In the rows, 128 means zero.
Each row is followed by its class.
[135  94 125 136 149  96  91 155 134 138 156 137 139 144 141 125 129 142
 140 131 118 150  82 140 136  85 135 158 136  92 154  97 126 129 127 105
  93 109 154] => figet
[141 116 124  93 135  87 111 167 136 142 160 121 144 166 160 130 145 120
 144 160 143 117  76 143 128  95 124 146 153 123 173 104 135 102 168  97
 123 112 147] => figet
[141 149 162 116 148  74 169 123  91  57 143 112  83 148 144 157 135  78
 150 151  97 103 130 166  94 126 124 101 151 208 189  98 139 137 172 112
 190 155 127] => Bur
[131 133 169 118 142  89 177 127  90   4 135 126  78 130 136 164 160  98
 146 159 110 106 132 170 109 124 147 100 162 228 172 103 149 161 190  98
 174 165 106] => Bur
[136 127 108  82 102 108 100 126 137 171 132 120 158 168 152 131 129 123
  82 161 147 121 115 131 129 158 107 136 107  95 119 152 132 129 146 135
 104 115 170] => Fepe
[137 145 108 108 108 119 139 108 125 131 115 112 121 138 112 154 111 114
 117 128 125 115 179 115 114 136 100 110 110 185 154 119 120 194 114 140
 134 152 113] => rimok
[170 103  96 124 148  96 104 132 134 114 125 114 131 135 145 117 116 111
 116 152 135 117 125 104 125 112  95 133 139 173 118 103 132 179 102 135
 109 138 101] => Guk
[141 138  82 102 103 158 114  95 147  98  90 114 157 147 138 136 105 119
  99 146 145 113 193  94 130 142  88 136  88 144  77 147 116 191  77 164
  83 148  95] => rimok
[159 114  97  89 171 114 104 162 124 145 102 101 124 152 186 125 140 117
 110 166 140 114 100 120 146 103  81 146 161 175 123 112 129 171 147  76
  88 133 126] => Bur
[130 143 144 129 128 127 149 119 125  98 123 120 114 121 124 128 147 125
 135 127 121 135 152 125 123 146  97 106 135 174 132 134 133 167 120 116
 149 146 112] => rimok
[133 158 120  87  70 130 155 100 109 131 121 117 106 124 133 153 124 124
 120 168 118 105 166 145 109 136 106 116 119 170 112 156 136 155 151 139
 153 142 128] => rimok
[135 141 107 111  92 133 133  94 124 134 109 127 168 135 129 135  88 116
 125 141 133 114 188 115 117 131  93 110  91 154  88 143 135 180  93 154
  99 141 103] => rimok
[123 140 169 139  78 116 197 103  85  64 136 138  88 116 107 154 119 123
 155 150 108 112 181 140 107 145 148  94 135 206 159 115 138 152 140 155
 181 167 105] => rimok
[199 113 138 131 132  73 143 147 112 127 152 126  99 153 117 144 115 133
 138 148 111 116  74 144  96 109 131 124 147 141 154  97 141 107 155 110
 146 159 135] => figet
[130 134 137 100 127 100 117 140 116 152 130 126 130 153 146 145 147 124
 123 147 131 121 107 145 132 115 118 125 124 126 151 116 149 117 154 121
 145 122 148] => figet
[122 104 139 154 115  91 124 129 109  90 156 140 111 137  99 135  96 133
 160 153 127 141 109 147 110 114 138 116 142 144 152 106 138  99 129 124
 110 135 115] => dibi
[128 130 112 116 100 138 137 105 125  90 202 118 132 125 118 127 123 116
 130 135 128 121 167 128 125 144 106 113  99 160 107 139 130 175  92 153
 112 143  93] => rimok
[120 100 116 122 196  72 117 151 111 131 160 121 115 154 142 137 106 114
 151 156 134 121  96 156 117 112 120 141 144 153 163  95 126 110 152 102
 133 125 143] => figet
[128 118 113 129  78 118 140  88 109  91 112 107 115 149 106 143  90 124
 133 146 128 117 205 119 118 126 112  96 110 173 107 130 133 171  92 160
 110 151  84] => rimok

Each row is followed by its class. Each block has new classes.
[146 131 138 121 135 140 135 118 135 125 123 123 127 129 103 130 100 129
 157 151 132 113 130 135 117 126 127 130 102 102 124 148 140 160 112 133
 174 113 134] => dobi
[139 120 141 123 129 139 168 113 135 118 120 129 124 139 113 131 103 131
 140 143 135 121 132 132 126 128 132 137 106 109 126 137 130 150 125 132
 169 120 137] => Muv
[135 146 136 112 138 135 150 120 128 124 106  99 125 133 119 145 121 142
 171 181 131 136 115 130 101 131 139 108  98 120 121 146 127 174  93 144
 141 111 114] => dobi
[127 147 121 119 127 120 108 138 124 140 121 102 124 116 128 136 151 126
 144 148 128 144 123 124 126 128 133 109 124 143 126 129 116 145 116 145
  97 121 114] => sadi
[142 126 130 156 135 148  95 105 125 110 134 149 146 139 130 108 101 118
 114 107 153  99 140 140 153 126 109 142 137  89 123 146 132 141 135 113
 184 121 153] => Muv
[116 108 147 104 117 142 232  86 116 104 121 134 106 156 142 139 131 157
 129 135 188 171 156 167 164 137 161 139  96 106 162 106 132 185 175 181
 156 120 142] => naker
[144 109 132 149 135 146  88 125 135 108 142 171 136 138 115 105  91 122
  95  95 122  87 137 126 145 121 108 160 147 102 130 133 135 103 142 104
 177 129 157] => Muv
[138 143 139 104 129 134 158 130 128 132 105  94 120 131 107 153 117 140
 169 182 132 142 121 135 114 137 138 114  88 122 132 150 128 176 107 150
 153 106 123] => vuduf
